Below are the code and all the weights of a small trained network. Each question names an input and a target symbol and asks about switching units off, where a switched-off unit gives its printed mean instead of its output.

import numpy as np


def w(rows, s, z=0):
    codes = np.array(rows[::2]) - 128.0
    scale = np.full(codes.shape[1], s)
    scale[-1] = z or s
    return codes * scale


def f(y):
    return y / 2 * (1 + np.tanh(0.7978845608 * (y + 0.044715 * y**3)))


def softmax(a):
    e = np.exp(a - a.max(-1, keepdims=True))
    return e / e.sum(-1, keepdims=True)


def log_softmax(a):
    a = a - a.max(-1, keepdims=True)
    return a - np.log(np.exp(a).sum(-1, keepdims=True))


def net(x, mask):
    ids = ['ΓΛΠαβδεζηθμξτφψω'.index(c) for c in x.split()]
    T = len(ids)
    res = E[ids] + P[:T]
    r = res
    for j in range(2):
        rows = slice(2 * j, 2 * j + 2)
        q, k, v = (r @ M[0][rows].T for M in (Q, K, V))
        z = softmax(np.where(np.tri(T) > 0, q @ k.T / 2**0.5, -1e9)) @ v
        o = O[0][rows]
        res = res + np.where(mask[j], z, o[:, -1]) @ o[:, :-1]
    y = f(res @ A[0][:, :-1].T + A[0][:, -1])
    res = res + np.where(mask[2:6], y, B[0][:, -1]) @ B[0][:, :-1]
    return log_softmax(res[-1] @ U[:, :-1].T + U[:, -1])


Q, K, V, O, A, B = {}, {}, {}, {}, {}, {}
E = w([
[146,202,167,205,104,84],'Γ',
[124,157,184,112,176,88],'Λ',
[58,135,96,66,174,86],'Π',
[106,54,72,104,145,110],'α',
[143,78,62,175,77,129],'β',
[85,139,138,164,92,41],'δ',
[115,78,224,203,106,151],'ε',
[135,93,107,165,154,133],'ζ',
[125,85,161,254,123,152],'η',
[151,153,81,112,228,118],'θ',
[26,120,206,140,124,86],'μ',
[87,50,149,141,109,139],'ξ',
[50,90,89,151,189,148],'τ',
[94,53,113,80,232,161],'φ',
[125,124,195,183,173,153],'ψ',
[128,126,162,223,43,91],'ω',
],0.012)
P = w([
[211,60,209,119,142,5],'0',
[86,132,87,204,183,55],'1',
[161,126,175,91,104,135],'2',
[59,121,92,204,180,74],'3',
[148,145,158,89,101,169],'4',
[50,119,100,215,172,75],'5',
[138,153,143,86,100,196],'6',
[56,118,95,210,172,76],'7',
[134,159,134,83,99,215],'8',
[63,117,98,209,180,81],'9',
[127,165,124,83,92,231],'10',
[57,121,95,204,181,72],'11',
],0.014)
Q[0] = w([
[242,217,210,44,149,153],'head 1',
[202,69,159,89,79,215],'head 1',
[117,171,11,187,174,57],'head 2',
[133,62,97,249,123,106],'head 2',
],0.011)
K[0] = w([
[100,217,142,110,138,193],'head 1',
[131,152,111,124,97,252],'head 1',
[171,109,116,128,168,19],'head 2',
[170,80,160,167,134,104],'head 2',
],0.016)
V[0] = w([
[240,167,78,208,95,105],'head 1',
[102,76,152,59,9,80],'head 1',
[164,227,203,87,142,124],'head 2',
[104,124,172,188,54,174],'head 2',
],0.014)
O[0] = w([
[64,182,233,167,79,179,177],'head 1',
[148,62,7,178,88,199,254],'head 1',
[113,53,169,38,27,110,139],'head 2',
[98,29,155,236,122,139,75],'head 2',
],0.013,0.0062)
A[0] = w([
[92,137,77,230,184,70,8],'neuron 1',
[229,170,143,64,133,251,13],'neuron 2',
[215,53,188,117,168,66,120],'neuron 3',
[254,84,211,107,145,195,124],'neuron 4',
],0.0094,0.011)
B[0] = w([
[123,100,223,42,166,163,255],'neuron 1',
[49,24,138,104,115,118,134],'neuron 2',
[28,105,118,142,175,209,184],'neuron 3',
[253,191,161,182,147,149,197],'neuron 4',
],0.016,0.0053)
U = w([
[146,157,147,111,93,133,157],'Γ',
[164,172,95,77,93,247,37],'Λ',
[142,108,115,78,76,145,126],'Π',
[153,132,80,138,115,132,174],'α',
[116,178,63,140,80,219,35],'β',
[108,88,135,170,143,14,243],'δ',
[102,125,106,158,119,195,2],'ε',
[187,149,113,147,142,114,198],'ζ',
[104,108,164,179,182,77,118],'η',
[150,101,165,113,172,76,165],'θ',
[113,56,142,137,140,87,124],'μ',
[160,79,107,131,128,126,99],'ξ',
[50,191,85,204,173,110,176],'τ',
[134,94,119,116,152,155,52],'φ',
[129,157,137,127,130,203,8],'ψ',
[113,115,125,151,87,114,166],'ω',
],0.011,0.0099)

Each question gives the input, a string of symbols that net reads in full, and the target symbol t.
The units are the heads (2 rows each of Q, K, V and O) and the neurons (one row each of A and B). Each row of codes is followed by its name. A weight is (code - 128) times the scale printed after its matrix; where a second scale follows, it is the last column's (O, A, B and U).
mask holds one flag per unit, heads first, then neurons. A switched-off unit (its flag False) gives its mean, the last column of its rows in O or B, instead of its output. The means were averaged over made-up inputs and are rounded, as every weight is.
A unit's drop is (log p(t) with every unit on - log p(t) with that unit switched off) / (log p(t) with every unit on - log p(t) with every unit switched off).
The circuit of an input: a set's keep is (log p(t) with only the set's units on - log p(t) with every unit switched off) / (log p(t) with every unit on - log p(t) with every unit switched off). Starting from all 6 units, units are removed one at a time, each time the one whose removal leaves the highest keep (on an exact tie, the one counted first), for as long as the keep stays at least 0.8.
circuit, biggest first: the units of the circuit, biggest drop first
unit that matters most: the unit with the biggest drop
k most important neurons: the k neurons with the biggest drops, biggest first
drop when u is switched off: that unit's drop, to one decimal
input Λ φ ψ τ δ α, target Π: unit that matters most : head 2
input ε ζ ω ψ Λ θ ω τ ζ δ ζ α, target μ: circuit, biggest first : [head 2; neuron 1]
input φ ω ψ ζ Π δ ζ α ζ ζ, target ζ: circuit, biggest first : [head 2; head 1]
input φ α β, target β: circuit, biggest first : [head 1; neuron 1]
input η τ α ω, target η: circuit, biggest first : [head 2; neuron 1; head 1]
input ξ τ β ξ, target φ: circuit, biggest first : [neuron 1; head 1; head 2]
input τ φ η α β Λ ζ ξ ω ζ Λ ε, target θ: circuit, biggest first : [neuron 1; head 2; head 1]
input τ ω θ Π φ ζ Λ Λ φ ψ, target θ: circuit, biggest first : [neuron 1; head 1; head 2]
input ω δ Λ ζ ζ ω ζ α η β, target ε: circuit, biggest first : [head 1; head 2]
input α ω Λ, target Λ: circuit, biggest first : [neuron 3; head 2; neuron 4]
input τ ζ Π, target Π: 2 most important neurons : [neuron 4; neuron 2]
input τ ζ ω τ, target θ: 2 most important neurons : [neuron 1; neuron 3]
input ζ ξ ω, target ω: 2 most important neurons : [neuron 3; neuron 1]
input Λ ζ ψ ε Γ ω Π ζ η ξ, target Π: circuit, biggest first : [head 2]
input θ ω α δ α ζ ζ, target ζ: 2 most important neurons : [neuron 3; neuron 1]
input θ ω ε θ θ ζ Λ ω, target Γ: circuit, biggest first : [head 2; head 1]
input β ψ α δ α ε τ, target τ: 2 most important neurons : [neuron 1; neuron 4]
input ε ω τ ε, target μ: 2 most important neurons : [neuron 1; neuron 4]
input ζ Λ α φ τ μ Γ ζ η θ ω ξ, target τ: 2 most important neurons : [neuron 1; neuron 4]
input η μ ζ ξ, target η: unit that matters most : head 2
input ω ξ ω ω φ, target φ: 2 most important neurons : [neuron 3; neuron 2]
input δ δ ζ ψ, target β: drop when head 2 is switched off : 0.3
input ζ τ Γ Λ ε μ φ, target φ: drop when head 1 is switched off : 0.7
input α ε ω ξ α Γ α μ φ Λ α μ, target Λ: drop when neuron 2 is switched off : 0.0
input μ φ ξ ζ α ψ Γ β Λ Λ ζ ω, target ξ: drop when head 2 is switched off : 0.1
input θ ω α, target α: 2 most important neurons : [neuron 1; neuron 3]
input θ Π α ζ ζ δ ζ φ μ, target μ: circuit, biggest first : [head 2]
